Below are the code and all the weights of a small trained network. Each question names an input and a class and asks about switching units off, where a switched-off unit gives its printed mean instead of its output.

import numpy as np


def w(rows, s, z=0):
    codes = np.array(rows[::2]) - 128.0
    scale = np.full(codes.shape[1], s)
    scale[-1] = z or s
    return codes * scale


def f(y):
    return y / 2 * (1 + np.tanh(0.7978845608 * (y + 0.044715 * y**3)))


def log_softmax(a):
    a = a - a.max(-1, keepdims=True)
    return a - np.log(np.exp(a).sum(-1, keepdims=True))


def net(x, mask):
    res = np.array(x, float).reshape(1, 5) / 4 @ E
    y = f(res @ A[0][:, :-1].T + A[0][:, -1])
    res = res + np.where(mask, y, B[0][:, -1]) @ B[0][:, :-1]
    return log_softmax(res[-1] @ U[:, :-1].T + U[:, -1])


A, B = {}, {}
E = w([
[75,191,159,183,155,115,89,209,57,173],'x0',
[130,127,131,137,135,111,133,113,130,134],'x1',
[123,105,103,115,32,140,159,83,71,249],'x2',
[144,91,159,159,172,201,135,65,52,84],'x3',
[139,138,138,138,118,122,118,117,133,129],'x4',
],0.015)
A[0] = w([
[109,172,62,129,60,126,183,71,59,225,158],'neuron 0',
[137,105,129,82,127,127,142,95,208,58,184],'neuron 1',
[200,73,109,66,156,133,126,83,209,40,175],'neuron 2',
[121,145,82,56,84,4,120,217,201,162,244],'neuron 3',
[127,115,153,111,37,170,160,103,31,197,129],'neuron 4',
[186,93,90,24,78,121,151,84,219,128,188],'neuron 5',
[87,115,80,81,38,101,128,183,131,231,149],'neuron 6',
[176,153,140,188,207,113,134,213,195,22,221],'neuron 7',
[197,63,216,159,175,206,154,86,2,82,170],'neuron 8',
[228,69,84,2,81,150,199,20,160,133,176],'neuron 9',
],0.0076,0.011)
B[0] = w([
[142,98,130,148,105,144,127,155,124,186,218],'neuron 0',
[168,152,84,130,144,133,183,152,162,63,195],'neuron 1',
[175,178,89,192,149,145,222,115,152,69,216],'neuron 2',
[163,138,136,90,77,77,155,184,185,172,252],'neuron 3',
[131,131,98,144,135,132,114,92,78,182,203],'neuron 4',
[131,116,52,98,100,94,121,116,126,79,221],'neuron 5',
[133,120,150,148,81,148,147,146,165,161,211],'neuron 6',
[129,250,168,72,159,103,107,137,136,79,242],'neuron 7',
[112,138,140,162,172,216,98,76,72,123,225],'neuron 8',
[55,78,86,119,74,144,101,77,140,77,247],'neuron 9',
],0.013,0.02)
U = w([
[178,166,88,99,119,60,177,153,133,104,141],'0',
[108,184,254,69,146,73,85,187,153,153,99],'1',
[153,141,149,184,192,199,175,81,141,76,253],'2',
[80,168,246,133,198,149,45,128,67,86,130],'3',
[108,42,102,84,48,102,128,110,161,144,158],'4',
[161,110,167,185,94,131,183,184,127,217,94],'5',
[80,46,108,161,109,168,94,38,92,120,70],'6',
[144,124,143,191,165,163,110,107,46,221,102],'7',
],0.01,0.0024)

Each question gives the input, the list of numbers given to net, and the class t.
The units are the neurons (one row each of A and B). Each row of codes is followed by its name. A weight is (code - 128) times the scale printed after its matrix; where a second scale follows, it is the last column's (A, B and U).
mask holds one flag per neuron, in row order. A switched-off neuron (its flag False) gives its mean, the last column of its row in B, instead of its output. The means were averaged over made-up inputs and are rounded, as every weight is.
A unit's drop is (log p(t) with every unit on - log p(t) with that unit switched off) / (log p(t) with every unit on - log p(t) with every unit switched off).
The circuit of an input: a set's keep is (log p(t) with only the set's units on - log p(t) with every unit switched off) / (log p(t) with every unit on - log p(t) with every unit switched off). Starting from all 10 units, units are removed one at a time, each time the one whose removal leaves the highest keep (on an exact tie, the one counted first), for as long as the keep stays at least 0.8.
circuit, biggest first: the units of the circuit, biggest drop first
most important unit: the unit with the biggest drop
top k neurons: the k neurons with the biggest drops, biggest first
drop of u: that unit's drop, to one decimal
input [2,4,-8,-8,4], class 1: circuit, biggest first	[neuron 7]
input [-5,-7,2,2,-8], class 6: circuit, biggest first	[neuron 9; neuron 3]
input [6,7,4,1,-7], class 7: top 2 neurons	[neuron 3; neuron 4]
input [1,-6,-6,-2,-3], class 1: top 2 neurons	[neuron 7; neuron 5]
input [-8,-8,1,1,-6], class 6: top 2 neurons	[neuron 9; neuron 3]
input [2,5,2,8,4], class 7: top 2 neurons	[neuron 9; neuron 7]
input [-4,7,1,3,8], class 6: top 2 neurons	[neuron 9; neuron 7]
input [1,-1,-6,-3,-1], class 1: top 2 neurons	[neuron 7; neuron 5]
input [3,-1,0,1,0], class 3: circuit, biggest first	[neuron 3; neuron 2]
input [7,-2,2,0,6], class 5: top 2 neurons	[neuron 8; neuron 7]
input [0,2,2,6,5], class 6: top 2 neurons	[neuron 7; neuron 3]
input [-3,-5,-2,1,2], class 2: top 2 neurons	[neuron 3; neuron 2]
input [-7,4,2,2,5], class 6: top 2 neurons	[neuron 9; neuron 3]
input [1,6,5,-7,8], class 5: most important unit	neuron 9
input [-4,0,1,6,5], class 6: top 2 neurons	[neuron 9; neuron 7]
input [7,-1,0,6,-8], class 3: drop of neuron 0	0.1
input [3,-3,1,-3,-4], class 5: drop of neuron 7	0.8
input [2,-8,-8,7,-3], class 3: drop of neuron 7	0.9
